Below is a small trained network, with its code and all its weights. Each question gives an input and a class and asks what happens when units are switched off, that is, made to give their printed mean instead of their output.

import numpy as np


def w(rows, s, z=0):
    codes = np.array(rows[::2]) - 128.0
    scale = np.full(codes.shape[1], s)
    scale[-1] = z or s
    return codes * scale


def norm(h):
    return h / np.sqrt((h * h).mean(-1, keepdims=True) + 1e-5)


def f(y):
    return np.maximum(y, 0)


def log_softmax(a):
    a = a - a.max(-1, keepdims=True)
    return a - np.log(np.exp(a).sum(-1, keepdims=True))


def net(x, mask):
    res = np.array(x, float).reshape(1, 7) / 4 @ E
    u = 0
    for l in range(2):
        y = f(norm(res) @ A[l][:, :-1].T + A[l][:, -1])
        res = res + np.where(mask[u : u + 11], y, B[l][:, -1]) @ B[l][:, :-1]
        u += 11
    return log_softmax(norm(res)[-1] @ U[:, :-1].T + U[:, -1])


A, B = {}, {}
E = w([
[242,93,135,203,115,126,169,110,99,159],'x0',
[166,3,143,119,167,126,59,167,180,203],'x1',
[97,164,31,241,165,112,156,126,138,98],'x2',
[96,131,131,159,214,74,202,130,196,132],'x3',
[117,87,80,81,116,62,87,187,136,132],'x4',
[115,190,131,86,92,112,192,142,80,141],'x5',
[179,97,158,81,122,144,143,143,94,90],'x6',
],0.0033)
A[0] = w([
[185,135,157,179,137,150,181,18,58,164,100],'0.n0',
[102,233,150,81,67,132,162,78,20,58,25],'0.n1',
[199,110,185,55,86,147,143,169,80,195,39],'0.n2',
[63,165,161,100,181,77,254,101,187,174,71],'0.n3',
[71,165,35,179,117,121,126,139,101,151,56],'0.n4',
[215,138,128,130,95,163,85,132,47,126,141],'0.n5',
[64,163,57,214,119,93,128,149,83,148,51],'0.n6',
[142,104,70,136,171,133,61,129,218,203,127],'0.n7',
[167,131,121,147,187,91,99,100,149,151,119],'0.n8',
[206,146,207,202,106,204,141,45,72,168,2],'0.n9',
[177,105,100,127,86,174,85,129,128,135,124],'0.n10',
],0.0039,0.0033)
B[0] = w([
[102,105,142,153,75,186,142,111,188,122,244],'0.n0',
[163,115,125,65,100,171,179,193,87,29,242],'0.n1',
[151,140,94,178,85,52,101,127,102,226,225],'0.n2',
[46,148,163,100,181,165,161,138,165,145,214],'0.n3',
[80,141,78,161,93,83,32,94,131,125,195],'0.n4',
[81,119,167,132,153,123,168,121,157,179,254],'0.n5',
[96,111,96,132,102,142,77,128,156,144,207],'0.n6',
[137,155,130,91,108,155,169,120,86,54,254],'0.n7',
[110,74,116,100,113,162,167,132,53,110,189],'0.n8',
[160,30,158,243,87,236,217,41,254,169,220],'0.n9',
[68,143,158,100,139,83,141,118,192,117,205],'0.n10',
],0.005,0.0028)
A[1] = w([
[88,145,119,135,248,135,150,128,178,141,88],'1.n0',
[112,89,60,192,172,133,120,176,95,107,121],'1.n1',
[35,201,137,98,110,110,91,160,73,166,87],'1.n2',
[97,205,3,186,115,83,68,94,125,149,14],'1.n3',
[186,142,148,125,130,85,96,125,134,194,47],'1.n4',
[199,54,88,179,171,70,153,193,145,102,57],'1.n5',
[104,222,64,192,144,135,211,110,127,99,100],'1.n6',
[173,123,156,89,80,55,104,141,83,226,4],'1.n7',
[139,102,171,92,126,152,30,144,107,120,72],'1.n8',
[86,95,135,93,132,116,57,169,148,104,73],'1.n9',
[161,242,109,109,81,151,195,187,52,19,4],'1.n10',
],0.005,0.0021)
B[1] = w([
[126,180,153,141,165,68,142,183,91,180,209],'1.n0',
[145,161,85,136,118,42,126,97,124,139,209],'1.n1',
[178,88,141,187,141,118,158,133,125,133,208],'1.n2',
[86,179,71,198,28,60,33,166,254,119,219],'1.n3',
[141,179,137,62,52,105,126,142,85,110,162],'1.n4',
[167,201,47,128,144,133,188,71,60,129,193],'1.n5',
[146,61,152,79,102,138,55,159,143,128,252],'1.n6',
[177,158,192,89,38,55,115,199,16,204,206],'1.n7',
[152,136,154,131,175,149,48,88,126,155,188],'1.n8',
[173,124,149,178,170,188,103,65,122,119,202],'1.n9',
[75,137,108,56,94,160,130,140,94,37,222],'1.n10',
],0.0054,0.0035)
U = w([
[51,172,25,193,62,53,53,144,201,93,203],'0',
[152,73,157,104,203,186,12,54,129,126,23],'1',
[195,103,181,56,41,81,114,157,23,233,151],'2',
[159,51,158,218,55,234,242,46,184,157,161],'3',
[193,130,1,155,191,57,204,76,54,137,6],'4',
[33,172,196,106,239,83,205,185,146,178,128],'5',
[59,153,125,23,37,195,195,158,79,5,213],'6',
],0.0081,0.0011)

Each question gives the input, the list of numbers given to net, and the class t.
The units are the neurons (one row each of A and B). Each row of codes is followed by its name. A weight is (code - 128) times the scale printed after its matrix; where a second scale follows, it is the last column's (A, B and U).
mask holds one flag per neuron, layer by layer. A switched-off neuron (its flag False) gives its mean, the last column of its row in B, instead of its output. The means were averaged over made-up inputs and are rounded, as every weight is.
A unit's drop is (log p(t) with every unit on - log p(t) with that unit switched off) / (log p(t) with every unit on - log p(t) with every unit switched off).
The circuit of an input: a set's keep is (log p(t) with only the set's units on - log p(t) with every unit switched off) / (log p(t) with every unit on - log p(t) with every unit switched off). Starting from the 12 units with the biggest drops (on a tie, the unit counted first), units are removed one at a time, each time the one whose removal leaves the highest keep (on an exact tie, the one counted first), for as long as the keep stays at least 0.8.
units of the circuit, in order: the units of the circuit, biggest drop first
most important unit: the unit with the biggest drop
k most important neurons: the k neurons with the biggest drops, biggest first
k most important neurons of layer l: the k neurons of layer l with the biggest drops, biggest first
drop of u: that unit's drop, to one decimal
input [-6,-1,0,3,-8,-1,-7], class 5: units of the circuit, in order	[0.n3 1.n0]
input [4,-1,-5,7,4,-7,-6], class 5: most important unit	0.n3
input [-3,-2,-1,1,2,-6,-1], class 1: 2 most important neurons	[0.n1 1.n9]
input [4,-3,-6,6,4,6,-3], class 5: 2 most important neurons	[0.n3 0.n7]
input [4,-2,5,-1,0,5,0], class 0: units of the circuit, in order	[0.n4 1.n3]
input [-3,4,3,4,-5,-7,-6], class 5: units of the circuit, in order	[1.n0 1.n3]
input [-6,-2,1,5,5,-7,7], class 5: units of the circuit, in order	[1.n0 1.n3]
input [-4,2,-1,-6,-8,3,-5], class 3: 2 most important neurons of layer 0	[0.n9 0.n7]
input [4,1,0,6,0,-1,2], class 4: 3 most important neurons of layer 0	[0.n5 0.n10 0.n9]
input [5,6,3,1,4,5,3], class 4: 2 most important neurons	[1.n5 1.n6]
input [-2,2,3,-5,-2,-3,1], class 1: 2 most important neurons	[0.n9 0.n3]
input [-5,4,-4,2,-1,6,-2], class 5: units of the circuit, in order	[0.n3 1.n6]
input [8,-7,-8,5,6,5,-4], class 6: 2 most important neurons	[0.n1 1.n10]
input [5,-6,3,6,-6,7,1], class 6: 2 most important neurons	[1.n10 0.n1]
input [-8,-4,-8,4,0,-7,-1], class 5: most important unit	1.n0
input [7,4,-6,-6,-5,-5,5], class 3: 2 most important neurons of layer 0	[0.n9 0.n0]
input [8,8,1,7,2,4,4], class 4: 2 most important neurons of layer 1	[1.n5 1.n6]
input [1,7,1,6,0,-7,-5], class 4: drop of 1.n5	0.1
input [8,-4,4,8,-1,-5,-5], class 0: drop of 0.n9	0.2
input [1,4,-1,8,-8,0,0], class 5: units of the circuit, in order	[1.n0]
